Here is a tiny trained network, its code and every weight. The questions are about switching its units off for an input and a class, where a switched-off unit gives its printed mean instead of its output.

import numpy as np


def w(rows, s, z=0):
    codes = np.array(rows[::2]) - 128.0
    scale = np.full(codes.shape[1], s)
    scale[-1] = z or s
    return codes * scale


def f(y):
    return y / 2 * (1 + np.tanh(0.7978845608 * (y + 0.044715 * y**3)))


def log_softmax(a):
    a = a - a.max(-1, keepdims=True)
    return a - np.log(np.exp(a).sum(-1, keepdims=True))


def net(x, mask):
    res = np.array(x, float).reshape(1, 5) / 4 @ E
    y = f(res @ A[0][:, :-1].T + A[0][:, -1])
    res = res + np.where(mask, y, B[0][:, -1]) @ B[0][:, :-1]
    return log_softmax(res[-1] @ U[:, :-1].T + U[:, -1])


A, B = {}, {}
E = w([
[128,127,128,128,128,128,128,128,127],'x0',
[128,128,128,127,128,128,127,128,127],'x1',
[62,108,247,122,109,85,118,125,116],'x2',
[129,234,144,108,166,127,126,110,45],'x3',
[127,126,122,122,179,158,9,144,142],'x4',
],0.014)
A[0] = w([
[131,128,159,137,109,124,216,134,118,2],'N0',
[123,141,133,148,117,130,78,146,124,40],'N1',
[129,211,159,122,140,123,115,122,71,160],'N2',
[142,150,20,131,116,130,127,131,128,8],'N3',
[121,129,105,141,134,134,133,129,120,91],'N4',
[131,153,132,119,114,135,124,134,122,102],'N5',
[143,141,91,126,132,132,137,147,138,46],'N6',
[117,133,180,138,130,131,127,134,128,47],'N7',
[112,121,152,119,140,115,128,128,133,32],'N8',
[137,128,116,131,138,134,83,133,125,8],'N9',
[125,204,147,132,138,128,126,127,94,106],'N10',
[116,119,158,124,111,117,201,129,112,32],'N11',
[135,18,137,142,125,131,129,130,154,118],'N12',
[120,112,159,118,141,127,24,131,126,31],'N13',
[121,114,115,123,101,122,114,122,129,36],'N14',
[136,102,122,126,122,111,118,122,126,107],'N15',
[120,56,125,120,106,129,123,135,168,137],'N16',
[126,134,122,120,122,121,164,133,131,35],'N17',
[123,114,88,126,145,137,134,109,126,62],'N18',
[129,153,143,134,134,131,135,141,112,45],'N19',
[116,125,173,109,115,121,129,134,133,131],'N20',
[103,99,255,133,112,116,104,128,111,33],'N21',
],0.029,0.0047)
B[0] = w([
[119,124,137,139,117,130,121,30,138,201],'N0',
[122,123,130,119,132,126,127,80,145,162],'N1',
[51,137,125,126,130,134,126,176,118,242],'N2',
[214,137,134,143,130,113,127,147,122,221],'N3',
[139,113,121,107,146,134,118,148,131,142],'N4',
[113,124,131,116,125,147,139,144,115,144],'N5',
[164,125,134,101,123,141,128,154,130,165],'N6',
[164,139,118,131,127,116,131,141,132,167],'N7',
[154,135,123,135,124,139,124,136,129,150],'N8',
[130,128,132,137,119,135,145,71,137,165],'N9',
[76,116,137,137,122,106,130,172,141,213],'N10',
[122,123,113,112,144,140,123,49,140,194],'N11',
[51,136,117,133,123,131,127,176,120,230],'N12',
[120,119,125,124,130,138,125,3,138,223],'N13',
[115,145,128,121,147,118,136,130,133,137],'N14',
[116,131,122,150,131,95,117,130,147,143],'N15',
[64,131,146,120,128,124,131,169,119,214],'N16',
[122,124,127,125,136,141,121,94,140,152],'N17',
[156,121,132,126,132,134,128,138,113,156],'N18',
[108,124,119,126,118,133,130,138,121,151],'N19',
[162,110,128,123,131,124,127,156,110,174],'N20',
[227,137,130,131,129,127,132,189,124,252],'N21',
],0.039,0.029)
U = w([
[54,128,158,137,147,131,144,149,111,140],'0',
[225,127,156,130,161,135,142,132,105,227],'1',
[125,102,148,120,158,164,135,2,149,4],'2',
],0.0084,0.0037)

Each question gives the input, the list of numbers given to net, and the class t.
The units are the neurons (one row each of A and B). Each row of codes is followed by its name. A weight is (code - 128) times the scale printed after its matrix; where a second scale follows, it is the last column's (A, B and U).
mask holds one flag per neuron, in row order. A switched-off neuron (its flag False) gives its mean, the last column of its row in B, instead of its output. The means were averaged over made-up inputs and are rounded, as every weight is.
A unit's drop is (log p(t) with every unit on - log p(t) with that unit switched off) / (log p(t) with every unit on - log p(t) with every unit switched off).
The circuit of an input: a set's keep is (log p(t) with only the set's units on - log p(t) with every unit switched off) / (log p(t) with every unit on - log p(t) with every unit switched off). Starting from the 12 units with the biggest drops (on a tie, the unit counted first), units are removed one at a time, each time the one whose removal leaves the highest keep (on an exact tie, the one counted first), for as long as the keep stays at least 0.8.
units of the circuit, in order: the units of the circuit, biggest drop first
k most important neurons: the k neurons with the biggest drops, biggest first
drop of u: that unit's drop, to one decimal
input [-7,8,7,-1,-7], class 1: 4 most important neurons : (N21 N13 N20 N7)
input [4,-4,0,-5,6], class 2: units of the circuit, in order : (N13)
input [4,0,5,3,-4], class 1: 2 most important neurons : (N21 N13)
input [-3,7,-1,0,-1], class 1: 3 most important neurons : (N13 N2 N12)
input [0,1,-7,3,-6], class 1: 2 most important neurons : (N3 N13)
input [8,-6,4,-4,6], class 2: 2 most important neurons : (N13 N2)
input [5,-2,7,-6,-8], class 2: 2 most important neurons : (N0 N11)
input [-5,-2,-6,1,8], class 2: 2 most important neurons : (N13 N21)
input [6,-6,-4,1,-4], class 1: 2 most important neurons : (N13 N3)
input [1,-8,-4,3,-3], class 1: 3 most important neurons : (N12 N3 N16)
input [-3,-8,-1,-5,-6], class 2: drop of N11 : 1.4
input [-6,-4,3,3,6], class 2: drop of N13 : 1.7
input [5,8,-4,1,-8], class 2: drop of N6 : 0.0
input [0,-5,-6,-4,8], class 2: most important neuron : (N13)
